array([ 24,  21,  -2,  39, -29,  42, -36]) | 42
array([-6, -1, 23, 35]) | 23
array([  7,  10,   3,  30, -17,  15]) | -17
array([-14, -41,   7,  40]) | 7
array([ 10,   0,   1,  31, -21,   1]) | -21
array([ 38, -32,  26, -38]) | 26
array([ 37,   5,  -3,  20, -15,  -9]) | -15
array([-24, -37,   1, -21]) | 1
array([-20,  13,  41,  40, -23]) | 40
array([ 10, -17, -19,  33]) | -19
---
[[34, -7, -21, 9, -21], [34, -7, -20, 8, -21]] value 8
[[-33, -32, -17, -21], [1, -20, -4, -2]] value -4
[[23, 11, 9, -12], [6, -37, -33, 15]] value -33
[[-7, -11, -24, 38], [0, -5, -29, 41]] value -29
[[-3, 42, -19, 25, 32], [-15, 1, -7, 3, -13]] value 3
[[-21, -9, -17, -8, -10], [-32, -19, -34, -15, -13]] value -15
---
[[6092 8515 9608 5620 7984 6545]
 [4066 4688 5467 7121 6222 4841]
 [6847 3479 2898 5748 2577 6686]] => 5620

[ 517  998 -545 -273   50  -26  354] => 50

[4203 2494 9062 3232 3403] => 9062

[8 7 5 3 8 1 4] => 8

[[1 2 2 2 3 2 4]
 [3 2 3 2 2 2 2]
 [3 3 1 2 2 2 7]] => 3

[[388 443 163 316 507 844]
 [415 402 172 300 553 876]
 [867 930 645 796 471 262]] => 316
---
[[1.705, 11.149, 8.331, 13.376], [-8.408, -19.121, -17.456, -20.678], [-11.114, 5.345, 0.942, 9.395]] -> 9.395
[[-4.88, 6.65, -14.80, -1.09, -3.75, 5.04], [-11.78, 6.64, 5.53, 2.92, 4.31, 8.12], [8.84, -2.13, -2.62, 2.54, 15.62, 6.37]] -> 6.37
[[0.107, 0.042, -0.038, 0.122], [0.083, 0.072, -0.135, 0.136], [0.058, 0.078, -0.185, 0.086]] -> 0.086
[[-0.9, -2.2, -1.1, -1.4], [0.1, 0.1, -0.9, -1.5], [-0.8, 1.4, -1.2, -1.0]] -> -1.0
[[-106.53, 174.86, -113.28, 78.48, -19.63, 33.36, 40.41], [-5.11, -151.74, -148.29, 133.67, -187.84, 92.18, 55.73], [-4.16, -57.40, -40.61, -174.37, -33.34, -69.89, -53.56]] -> -53.56
[[-0.051, 0.100, -0.118, -0.051], [0.095, 0.005, 0.114, 0.177], [0.090, 0.036, -0.053, 0.042]] -> 0.042
[[13.52, -11.47, 9.08, 8.76, -11.60, 2.73], [0.56, 17.43, 1.79, -2.47, -15.44, 0.48], [18.54, 7.64, -2.87, 6.91, -9.45, -5.09]] -> -5.09
---
array([[ 15.185, -10.568,  11.113,  -4.236],
       [ 11.834,   9.710,   7.276,   7.412]]) -> 9.710

array([[ -3.620, -21.271, -21.271,  -6.722],
       [ 18.005,   3.712,  -2.624,   3.778],
       [ 15.429,  -7.286,  10.168, -11.557]]) -> -7.286

array([[-0.159,  0.130, -0.105, -0.130],
       [-0.203,  0.006, -0.081, -0.166]]) -> 0.006

array([-0.089,  0.137, -0.116,  0.012]) -> 0.137

array([[  0.281,  14.469, -13.858, -11.267],
       [  0.281,  14.469,  11.245, -11.267],
       [  0.281,   5.187,  -4.552, -11.267]]) -> 5.187

array([-12.381,  -9.207,   4.724,  14.322]) -> -9.207
---
[-21  36 -33  -7   6  29  25] --> -7, 36

[-34  20  -8  30  24] --> -8, 30

[ -6   7  20  31 -24 -31 -20] --> 31, 31

[ -1   1  -1  -2 -36] --> -1, 1

[-27  33 -41 -11   3] --> -41, 33

[ 3 12 43 19 21  9 24] --> 19, 43

[[ 31 -12  18 -14   9  10  -5]
 [ 30  -4  -1 -14  -4 -11 -14]
 [ 33  -8 -16 -10 -10   3   4]] --> -14, 33

[-21  22 -25  42  24] --> -25, 42

[  0  -1   4  -3 -10  37   8] --> -3, 37
---
-401   303  -179  -542   619  -164
-482   340  -110  -653   756  -171
-> 756, -653

-561   761   243   356   980   431   805 -> 980, -561

-975   183  -318  -262   295   273
-585   429   -48   -75    89  -864
 186   760   645  -297  -599   209
-> 760, -975

 224    10  -487   559   152   685
  28   -28  -360   393   167   578
-434   -15   195  -633  -140  -702
-> 685, -702

   6  -445   -68   125
 541   -19  -611   277
-> 541, -611

31  45   5  19  82  42 -> 82, 5

4  4  3  5  1  7  2 -> 7, 1

82  74   3  41  63  10  49
74  95  69  41  23  33  78
-> 95, 3
---
[[7563 4158 1967 7703]
 [6172 7902 4242 4141]
 [3015 3453 6842 7607]]	7607

[[49 52 61 53 64 64 67]
 [95 97 60 45 92 78 16]
 [94 92 59 45 92 77 12]]	12

[[ 76 182 114 124 111 116]
 [ 97 202 106 147  62  67]
 [ 76 172 114 124 111 114]]	114

[[-123  -13  -96 -639  635]
 [ 602 -201  -59 -571 -670]
 [ 485 -223  -50 -334 -780]]	-780

[[21 80 71 46 83]
 [ 5 65 37 47 75]
 [58 87 49 45 70]]	70

[[ 91 195 111 159  93 120  76]
 [ 75  44  89  61  91  68 118]
 [106 195 128 122 112  24 129]]	129

[[-483  -12   34 -464  124]
 [-977  908  574 -677  125]
 [-595  209 -482  820  357]]	357

[[7 5 6 7 6 2]
 [8 2 5 8 6 1]
 [7 7 4 7 6 8]]	8
---
(-1.1, 0.1, 0.4, 0.3, 1.4) gives -1.1
(3.2, 18.5, 16.7, -18.5, -14.3, 14.5) gives 3.2
(10.92, 8.84, -17.63, -15.84, 19.06, -14.19) gives 10.92
(-118.705, 93.706, -32.681, -114.861) gives -118.705
(112.813, -34.144, -113.311, -137.248, -159.424, -142.420) gives 112.813
(52.100, -162.353, -39.890, -77.116, 200.735, 21.455, -14.754) gives 52.100
(-12.38, -1.29, 11.90, 11.24) gives -12.38
(1.12, 1.74, -1.12, 0.37, 0.81, 0.49) gives 1.12
(-6.012, 9.289, -12.365, 15.703) gives -6.012
(5.05, -0.06, -11.94, -18.39, -5.22, 10.65) gives 5.05
---
-37,37,-20,5
-25,-13,-16,-19
-> -19

170,121,125,23
249,200,131,36
-> 36

-15,-27,-15,-16,31,-13,-3
-7,-16,19,3,-14,7,-1
-> -1

-38,-39,30,-29,6
-25,-15,18,8,-30
-> -30

-236,381,595,-454
5,-192,-554,-485
-> -485

5,5,6,6,5
7,2,7,8,4
-> 4

-168,-233,520,-605,-161,684,613
-6,-148,301,-398,-142,603,664
-> 664
---
[[202 155  42 239 237 165]
 [180 182 185 200  89  49]
 [ 71 244 192  89 151  20]] -> 185

[[2 2 4 8]
 [3 2 4 5]
 [3 2 4 6]] -> 4

[[78 59 47 62 25 52  2]
 [60 64 59 58 50 47 27]
 [49 37 49 38 71 59 82]] -> 59

[[54 96 31 66 47 33 69]
 [64 20 70 31 34 37 43]
 [60 22 24 29 60 54 39]] -> 70

[[375 136 866 238 585 564]
 [250 201 843 179 549 470]
 [439 116 866 275 603 610]] -> 843

[[-10 -17  17  11  15   1   1]
 [ 50 -13   6 -42 -42 -26   8]
 [ -6 -34  -9  24  23  35   1]] -> 6

[[3 5 6 6 5]
 [8 4 2 1 2]
 [7 4 2 1 2]] -> 2
---
[149, 164, 160, 140, 31, 246] => 140
[6798, 8663, 2649, 9405, 8861] => 6798
[[5, 4, 7, 7, 5], [4, 6, 3, 7, 6], [2, 5, 0, 3, 4]] => 2
[[111, 126, 115, 102, 116, 111], [164, 31, 39, 206, 150, 164], [93, 152, 225, 109, 72, 86]] => 39
[476, -689, 238, 828] => 238
[6139, 5468, 4627, 9940, 1941, 4703] => 4627
[[2241, 7488, 6032, 8676], [5748, 5625, 7327, 5674]] => 5625
[[4510, 7255, 7578, 5174, 1732], [8465, 7378, 7093, 8953, 5358]] => 4510
